Below is a small trained network, with its code and all its weights. Each question gives an input and a target symbol and asks what happens when units are switched off, that is, made to give their printed mean instead of their output.

import numpy as np


def w(rows, s, z=0):
    codes = np.array(rows[::2]) - 128.0
    scale = np.full(codes.shape[1], s)
    scale[-1] = z or s
    return codes * scale


def norm(h):
    return h / np.sqrt((h * h).mean(-1, keepdims=True) + 1e-5)


def softmax(a):
    e = np.exp(a - a.max(-1, keepdims=True))
    return e / e.sum(-1, keepdims=True)


def log_softmax(a):
    a = a - a.max(-1, keepdims=True)
    return a - np.log(np.exp(a).sum(-1, keepdims=True))


def net(x, mask):
    ids = ['ΔΘΞΣΦαγηλμπψ'.index(c) for c in x.split()]
    T = len(ids)
    res = E[ids] + P[:T]
    u = 0
    for l in range(2):
        r = norm(res)
        for j in range(3):
            rows = slice(2 * j, 2 * j + 2)
            q, k, v = (r @ M[l][rows].T for M in (Q, K, V))
            z = softmax(np.where(np.tri(T) > 0, q @ k.T / 2**0.5, -1e9)) @ v
            o = O[l][rows]
            res = res + np.where(mask[u + j], z, o[:, -1]) @ o[:, :-1]
        u += 3
    return log_softmax(norm(res)[-1] @ U[:, :-1].T + U[:, -1])


Q, K, V, O = {}, {}, {}, {}
E = w([
[212,159,180,143,146,72,116,143,170,133,43],'Δ',
[120,142,173,153,168,168,229,221,154,125,82],'Θ',
[106,199,109,109,126,100,183,193,156,101,115],'Ξ',
[125,130,180,150,123,78,103,194,168,89,153],'Σ',
[212,254,126,128,222,87,221,129,85,76,101],'Φ',
[129,84,123,173,80,93,213,155,226,158,78],'α',
[169,192,103,101,143,140,129,131,223,183,106],'γ',
[194,183,112,222,67,156,163,164,137,106,121],'η',
[102,144,208,127,100,135,144,88,180,122,96],'λ',
[162,109,113,122,189,130,130,94,159,82,122],'μ',
[193,98,197,100,232,107,176,115,170,183,124],'π',
[161,156,136,156,120,13,187,93,156,88,119],'ψ',
],0.0036)
P = w([
[101,156,117,138,126,133,74,116,130,106,125],'0',
[226,77,93,52,111,59,253,189,237,25,118],'1',
[99,117,116,123,111,116,121,134,101,139,149],'2',
[121,174,167,215,150,122,109,108,148,164,158],'3',
[218,83,127,71,93,71,223,176,229,49,135],'4',
[92,112,113,122,116,117,108,123,77,149,139],'5',
[114,170,161,223,162,123,92,102,114,175,150],'6',
[217,93,146,80,89,84,211,173,235,60,144],'7',
[83,106,96,120,118,124,98,115,42,177,130],'8',
[115,161,136,221,175,133,79,108,88,171,121],'9',
],0.0055)
Q[0] = w([
[158,81,80,15,123,218,175,139,171,141,127],'0.h1',
[134,226,99,193,157,162,46,90,132,156,133],'0.h1',
[154,148,135,226,223,146,122,134,103,168,217],'0.h2',
[72,103,196,255,136,164,86,123,103,181,194],'0.h2',
[151,139,136,111,197,140,55,39,108,104,177],'0.h3',
[90,113,22,113,114,153,99,121,92,60,136],'0.h3',
],0.0063)
K[0] = w([
[150,156,97,103,155,199,114,120,242,103,140],'0.h1',
[97,117,67,122,155,178,106,118,45,221,115],'0.h1',
[149,76,59,105,171,109,145,163,32,209,142],'0.h2',
[42,100,98,176,103,117,92,105,1,221,91],'0.h2',
[150,101,129,224,189,122,97,107,93,196,157],'0.h3',
[65,92,35,129,147,156,97,137,72,124,137],'0.h3',
],0.0074)
V[0] = w([
[181,114,126,117,127,145,100,54,152,74,209],'0.h1',
[78,26,112,103,132,86,110,21,83,187,243],'0.h1',
[53,145,158,113,159,169,232,203,78,97,87],'0.h2',
[159,16,151,186,48,100,131,171,105,225,109],'0.h2',
[148,206,206,199,134,90,147,173,162,179,74],'0.h3',
[81,121,111,176,254,154,128,153,120,113,85],'0.h3',
],0.003)
O[0] = w([
[39,165,67,148,124,186,174,137,159,58,126,102],'0.h1',
[135,116,163,84,39,195,220,213,128,176,132,78],'0.h1',
[248,146,205,108,81,161,99,110,102,166,73,144],'0.h2',
[178,164,54,143,139,136,102,52,100,33,208,157],'0.h2',
[74,95,95,151,155,170,251,157,149,141,188,255],'0.h3',
[150,161,112,210,49,87,110,165,131,119,98,97],'0.h3',
],0.0032,0.0026)
Q[1] = w([
[122,179,190,225,130,153,83,109,98,209,254],'1.h1',
[63,130,172,209,122,183,97,125,130,124,154],'1.h1',
[142,69,129,116,61,125,140,93,138,70,143],'1.h2',
[114,143,138,223,218,103,129,148,115,152,114],'1.h2',
[182,109,65,146,145,111,148,170,157,167,131],'1.h3',
[149,1,83,71,79,157,84,148,183,35,128],'1.h3',
],0.0084)
K[1] = w([
[103,97,100,124,123,132,111,114,30,178,139],'1.h1',
[129,83,121,92,125,121,140,121,72,138,132],'1.h1',
[153,117,159,90,116,99,134,128,215,118,140],'1.h2',
[106,86,101,129,125,121,105,123,49,208,137],'1.h2',
[169,129,79,147,131,122,138,138,164,164,138],'1.h3',
[157,167,163,145,144,129,143,133,245,64,135],'1.h3',
],0.012)
V[1] = w([
[70,158,77,174,54,141,70,112,175,130,72],'1.h1',
[168,71,127,155,200,199,93,100,151,103,54],'1.h1',
[57,149,199,252,109,122,112,84,85,127,169],'1.h2',
[68,66,105,173,141,80,100,141,203,152,105],'1.h2',
[174,110,77,181,157,154,199,50,149,117,2],'1.h3',
[138,178,133,58,81,230,138,51,187,163,166],'1.h3',
],0.0045)
O[1] = w([
[174,127,152,116,121,89,189,80,205,172,213,84],'1.h1',
[168,66,128,254,132,119,173,131,167,116,82,60],'1.h1',
[172,140,131,80,131,99,186,155,147,41,89,50],'1.h2',
[156,144,95,135,137,185,97,195,15,151,94,252],'1.h2',
[90,224,176,95,98,153,124,69,43,156,152,175],'1.h3',
[162,212,123,182,164,74,150,180,106,131,84,38],'1.h3',
],0.0053,0.0027)
U = w([
[84,82,76,192,246,180,112,59,114,82,155,50],'Δ',
[229,120,146,165,90,74,37,84,106,123,35,217],'Θ',
[211,59,203,27,180,135,116,110,131,200,132,19],'Ξ',
[118,57,81,142,128,100,87,191,178,63,140,255],'Σ',
[32,156,198,122,127,148,129,69,164,105,62,126],'Φ',
[236,164,113,143,80,197,140,104,73,105,216,51],'α',
[88,179,45,189,190,79,93,102,150,191,122,201],'γ',
[102,137,93,126,142,3,157,38,147,90,188,182],'η',
[200,185,140,103,124,53,184,198,109,112,77,241],'λ',
[103,64,115,168,43,139,223,138,150,194,155,133],'μ',
[111,103,136,160,108,220,164,209,54,110,58,46],'π',
[61,195,104,21,115,171,122,167,123,100,167,25],'ψ',
],0.0064,0.0026)

Each question gives the input, a string of symbols that net reads in full, and the target symbol t.
The units are the heads (2 rows each of Q, K, V and O). Each row of codes is followed by its name. A weight is (code - 128) times the scale printed after its matrix; where a second scale follows, it is the last column's (O and U).
mask holds one flag per head, layer by layer. A switched-off head (its flag False) gives its mean, the last column of its rows in O, instead of its output. The means were averaged over made-up inputs and are rounded, as every weight is.
A unit's drop is (log p(t) with every unit on - log p(t) with that unit switched off) / (log p(t) with every unit on - log p(t) with every unit switched off).
The circuit of an input: a set's keep is (log p(t) with only the set's units on - log p(t) with every unit switched off) / (log p(t) with every unit on - log p(t) with every unit switched off). Starting from all 6 units, units are removed one at a time, each time the one whose removal leaves the highest keep (on an exact tie, the one counted first), for as long as the keep stays at least 0.8.
circuit, biggest first: the units of the circuit, biggest drop first
most important unit: the unit with the biggest drop
heads that matter: for each layer, one digit per head in row order, 1 if its drop is at least 0.15 and else 0, layers parted by /
drop of u: that unit's drop, to one decimal
input μ λ Σ λ, target Σ: circuit, biggest first -> (1.h3)
input γ Σ λ π, target λ: heads that matter -> 000 / 011
input λ μ Θ, target Φ: heads that matter -> 110 / 011
input λ λ μ λ Ξ α α Ξ Θ λ, target Θ: heads that matter -> 110 / 100
input α α Θ Σ, target Θ: circuit, biggest first -> (0.h2 0.h1)
input α Σ Σ Σ Δ, target Θ: heads that matter -> 100 / 111
input Σ λ π, target Δ: circuit, biggest first -> (0.h1 1.h1)
input η ψ Ξ Σ γ μ η Θ, target π: circuit, biggest first -> (1.h1 1.h2 1.h3 0.h1)
input ψ Θ ψ γ Φ π ψ, target π: circuit, biggest first -> (1.h1 0.h1)
input η λ λ α μ Θ, target Φ: circuit, biggest first -> (1.h2 0.h2 0.h1 1.h3)
input λ Σ Ξ α Ξ γ γ α λ λ, target λ: circuit, biggest first -> (1.h3 1.h2)
input μ Θ ψ λ ψ η λ α π Ξ, target π: heads that matter -> 100 / 100
input α λ α λ Σ λ α Δ, target Θ: circuit, biggest first -> (1.h1 1.h2 0.h1 1.h3)
input λ λ ψ α γ α π, target α: heads that matter -> 010 / 010
input λ μ μ Ξ η Σ λ λ Ξ μ, target Ξ: most important unit -> 1.h1
input λ μ Ξ α η ψ, target μ: circuit, biggest first -> (0.h1 1.h1)
input γ μ μ λ λ Ξ Φ, target Ξ: heads that matter -> 010 / 101
input λ ψ α, target π: circuit, biggest first -> (1.h2 0.h2)
input λ γ α λ Σ π Σ Φ ψ Σ, target ψ: circuit, biggest first -> (1.h1 0.h1)
input λ μ λ λ α α Σ Σ λ Σ, target λ: circuit, biggest first -> (1.h2)
input Σ λ Ξ μ λ α, target π: circuit, biggest first -> (1.h2 0.h1)
input α Θ Φ ψ η ψ μ, target ψ: circuit, biggest first -> (1.h1 0.h1)
input π Σ Σ η Σ ψ, target μ: circuit, biggest first -> (0.h1 1.h3)
input Θ Θ α ψ Θ Σ Θ, target Σ: heads that matter -> 000 / 001
input Ξ ψ α η Θ γ Θ ψ, target η: heads that matter -> 100 / 011
input η λ λ ψ Ξ μ Φ λ, target Φ: heads that matter -> 100 / 111
input Σ α Δ π Σ γ, target λ: most important unit -> 1.h3
input π λ η γ, target η: heads that matter -> 000 / 010
input ψ ψ λ α μ, target Δ: heads that matter -> 100 / 111
input λ μ μ μ, target μ: drop of 1.h1 -> 0.2
